Below is a small trained network, with its code and all its weights. Each question gives an input and a target symbol and asks what happens when units are switched off, that is, made to give their printed mean instead of their output.

import numpy as np


def w(rows, s, z=0):
    codes = np.array(rows[::2]) - 128.0
    scale = np.full(codes.shape[1], s)
    scale[-1] = z or s
    return codes * scale


def f(y):
    return y / 2 * (1 + np.tanh(0.7978845608 * (y + 0.044715 * y**3)))


def softmax(a):
    e = np.exp(a - a.max(-1, keepdims=True))
    return e / e.sum(-1, keepdims=True)


def log_softmax(a):
    a = a - a.max(-1, keepdims=True)
    return a - np.log(np.exp(a).sum(-1, keepdims=True))


def net(x, mask):
    ids = ['βεζημτφψω'.index(c) for c in x.split()]
    T = len(ids)
    res = E[ids] + P[:T]
    u = 0
    for l in range(2):
        q, k, v = (res @ M[l].T for M in (Q, K, V))
        z = softmax(np.where(np.tri(T) > 0, q @ k.T / 4**0.5, -1e9)) @ v
        res = res + np.where(mask[u], z, O[l][:, -1]) @ O[l][:, :-1]
        u += 1
        y = f(res @ A[l][:, :-1].T + A[l][:, -1])
        res = res + np.where(mask[u : u + 8], y, B[l][:, -1]) @ B[l][:, :-1]
        u += 8
    return log_softmax(res[-1] @ U[:, :-1].T + U[:, -1])


Q, K, V, O, A, B = {}, {}, {}, {}, {}, {}
E = w([
[255,92,126,191],'β',
[97,123,153,141],'ε',
[98,124,154,142],'ζ',
[90,110,165,148],'η',
[94,117,163,142],'μ',
[109,113,195,99],'τ',
[124,182,94,70],'φ',
[35,110,129,141],'ψ',
[119,124,32,145],'ω',
],0.02)
P = w([
[178,190,124,249],'0',
[160,178,132,230],'1',
[142,161,123,214],'2',
[120,129,133,170],'3',
[106,91,137,140],'4',
[100,65,130,113],'5',
[92,37,123,78],'6',
[87,15,119,58],'7',
[74,2,106,38],'8',
],0.009)
Q[0] = w([
[81,39,203,55],'L0H1',
[140,168,46,36],'L0H1',
[2,99,243,146],'L0H1',
[67,113,245,170],'L0H1',
],0.0098)
K[0] = w([
[118,86,73,40],'L0H1',
[186,76,157,125],'L0H1',
[29,68,52,71],'L0H1',
[2,109,81,91],'L0H1',
],0.0096)
V[0] = w([
[59,102,55,83],'L0H1',
[34,134,30,118],'L0H1',
[171,2,137,171],'L0H1',
[78,66,171,122],'L0H1',
],0.0066)
O[0] = w([
[197,211,206,232,140],'L0H1',
[188,197,146,203,254],'L0H1',
[89,80,184,66,188],'L0H1',
[11,253,167,111,186],'L0H1',
],0.0056,0.0018)
A[0] = w([
[162,219,96,162,145],'L0N1',
[38,168,159,149,26],'L0N2',
[84,131,210,80,114],'L0N3',
[129,193,166,95,129],'L0N4',
[47,130,93,40,2],'L0N5',
[26,212,2,78,150],'L0N6',
[190,4,126,118,192],'L0N7',
[149,250,147,101,231],'L0N8',
],0.0071,0.0048)
B[0] = w([
[110,104,217,95,159],'L0N1',
[140,126,209,113,161],'L0N2',
[79,143,110,172,177],'L0N3',
[108,181,172,152,140],'L0N4',
[168,188,97,48,160],'L0N5',
[254,138,133,209,255],'L0N6',
[192,116,126,83,207],'L0N7',
[93,161,251,171,204],'L0N8',
],0.0078,0.0048)
Q[1] = w([
[188,95,117,215],'L1H1',
[151,165,139,166],'L1H1',
[172,202,113,80],'L1H1',
[2,4,143,123],'L1H1',
],0.0098)
K[1] = w([
[160,190,80,128],'L1H1',
[150,119,115,183],'L1H1',
[49,161,139,187],'L1H1',
[148,74,161,5],'L1H1',
],0.011)
V[1] = w([
[54,115,255,65],'L1H1',
[105,184,158,144],'L1H1',
[216,208,181,59],'L1H1',
[106,81,138,159],'L1H1',
],0.0084)
O[1] = w([
[12,214,41,231,2],'L1H1',
[211,163,18,179,118],'L1H1',
[131,254,145,31,160],'L1H1',
[161,23,110,200,153],'L1H1',
],0.006,0.0044)
A[1] = w([
[106,116,254,157,93],'L1N1',
[15,97,88,147,100],'L1N2',
[143,250,155,119,78],'L1N3',
[130,160,133,88,136],'L1N4',
[95,182,132,78,64],'L1N5',
[81,252,134,146,213],'L1N6',
[161,154,76,122,248],'L1N7',
[178,94,129,67,64],'L1N8',
],0.011)
B[1] = w([
[157,118,1,142,246],'L1N1',
[44,51,112,99,152],'L1N2',
[64,47,111,180,164],'L1N3',
[148,109,129,130,142],'L1N4',
[173,23,77,205,132],'L1N5',
[139,204,126,64,232],'L1N6',
[117,96,183,108,209],'L1N7',
[70,200,67,202,175],'L1N8',
],0.0096,0.014)
U = w([
[254,121,90,121,224],'β',
[158,132,55,44,2],'ε',
[161,169,211,5,242],'ζ',
[90,84,127,143,44],'η',
[91,101,134,137,93],'μ',
[119,117,145,146,93],'τ',
[73,125,140,61,80],'φ',
[125,123,137,148,63],'ψ',
[141,242,58,185,82],'ω',
],0.0086,0.0065)

Each question gives the input, a string of symbols that net reads in full, and the target symbol t.
The units are the heads (4 rows each of Q, K, V and O) and the neurons (one row each of A and B). Each row of codes is followed by its name. A weight is (code - 128) times the scale printed after its matrix; where a second scale follows, it is the last column's (O, A, B and U).
mask holds one flag per unit, layer by layer, with each layer's heads first. A switched-off unit (its flag False) gives its mean, the last column of its rows in O or B, instead of its output. The means were averaged over made-up inputs and are rounded, as every weight is.
A unit's drop is (log p(t) with every unit on - log p(t) with that unit switched off) / (log p(t) with every unit on - log p(t) with every unit switched off).
The circuit of an input: a set's keep is (log p(t) with only the set's units on - log p(t) with every unit switched off) / (log p(t) with every unit on - log p(t) with every unit switched off). Starting from the 12 units with the biggest drops (on a tie, the unit counted first), units are removed one at a time, each time the one whose removal leaves the highest keep (on an exact tie, the one counted first), for as long as the keep stays at least 0.8.
units of the circuit, in order: the units of the circuit, biggest drop first
most important unit: the unit with the biggest drop
top k neurons: the k neurons with the biggest drops, biggest first
top k neurons in layer l: the k neurons of layer l with the biggest drops, biggest first
input ψ μ ζ φ η, target ζ: top 4 neurons => L1N1, L0N6, L1N8, L1N6
input τ β ε τ, target ε: top 2 neurons in layer 0 => L0N7, L0N6
input ψ β ω ψ η β ψ ε ψ, target ω: units of the circuit, in order => L0H1
input μ ε ψ ε, target ω: units of the circuit, in order => L0H1, L1H1
input β ε ω φ ψ η μ, target β: top 2 neurons in layer 1 => L1N1, L1N5
input η φ ζ φ τ ψ ζ, target ω: units of the circuit, in order => L0H1, L1H1
input φ ζ ω η, target β: units of the circuit, in order => L0H1, L1H1, L1N1
input φ ψ φ ε η τ, target φ: units of the circuit, in order => L0N6, L1H1, L1N2, L1N6
input ψ ω φ μ ω τ φ ω ζ, target β: units of the circuit, in order => L0H1, L1N1, L1H1
input μ τ μ, target φ: top 2 neurons in layer 1 => L1N2, L1N1
input ζ τ φ μ, target ζ: top 2 neurons => L1N1, L0N6
input τ ψ η β μ ζ μ η, target ε: units of the circuit, in order => L0H1, L1N1, L0N7, L1H1
input ω β ω φ τ, target β: units of the circuit, in order => L0H1, L1N1
input τ φ τ η ω φ ψ φ, target ω: units of the circuit, in order => L1H1
input ψ μ β ζ τ, target β: top 2 neurons in layer 0 => L0N7, L0N8
input β η β β ψ ψ μ, target β: top 3 neurons => L1N1, L1N8, L0N8
input ζ μ μ β τ ε μ τ τ, target ε: top 2 neurons => L0N7, L0N3
input ω ε ω φ, target β: top 2 neurons => L0N6, L0N8
input τ ω η ψ η ε, target ω: top 3 neurons => L0N6, L1N7, L1N1
input φ ε η ψ ε η φ ζ, target ζ: most important unit => L0H1
input ε τ η φ ε, target ζ: top 2 neurons in layer 0 => L0N6, L0N5
input ω ψ τ β φ φ φ ψ, target ε: top 4 neurons => L1N1, L1N6, L1N8, L0N6
input ω τ φ ζ ε, target ζ: top 3 neurons in layer 1 => L1N1, L1N8, L1N3
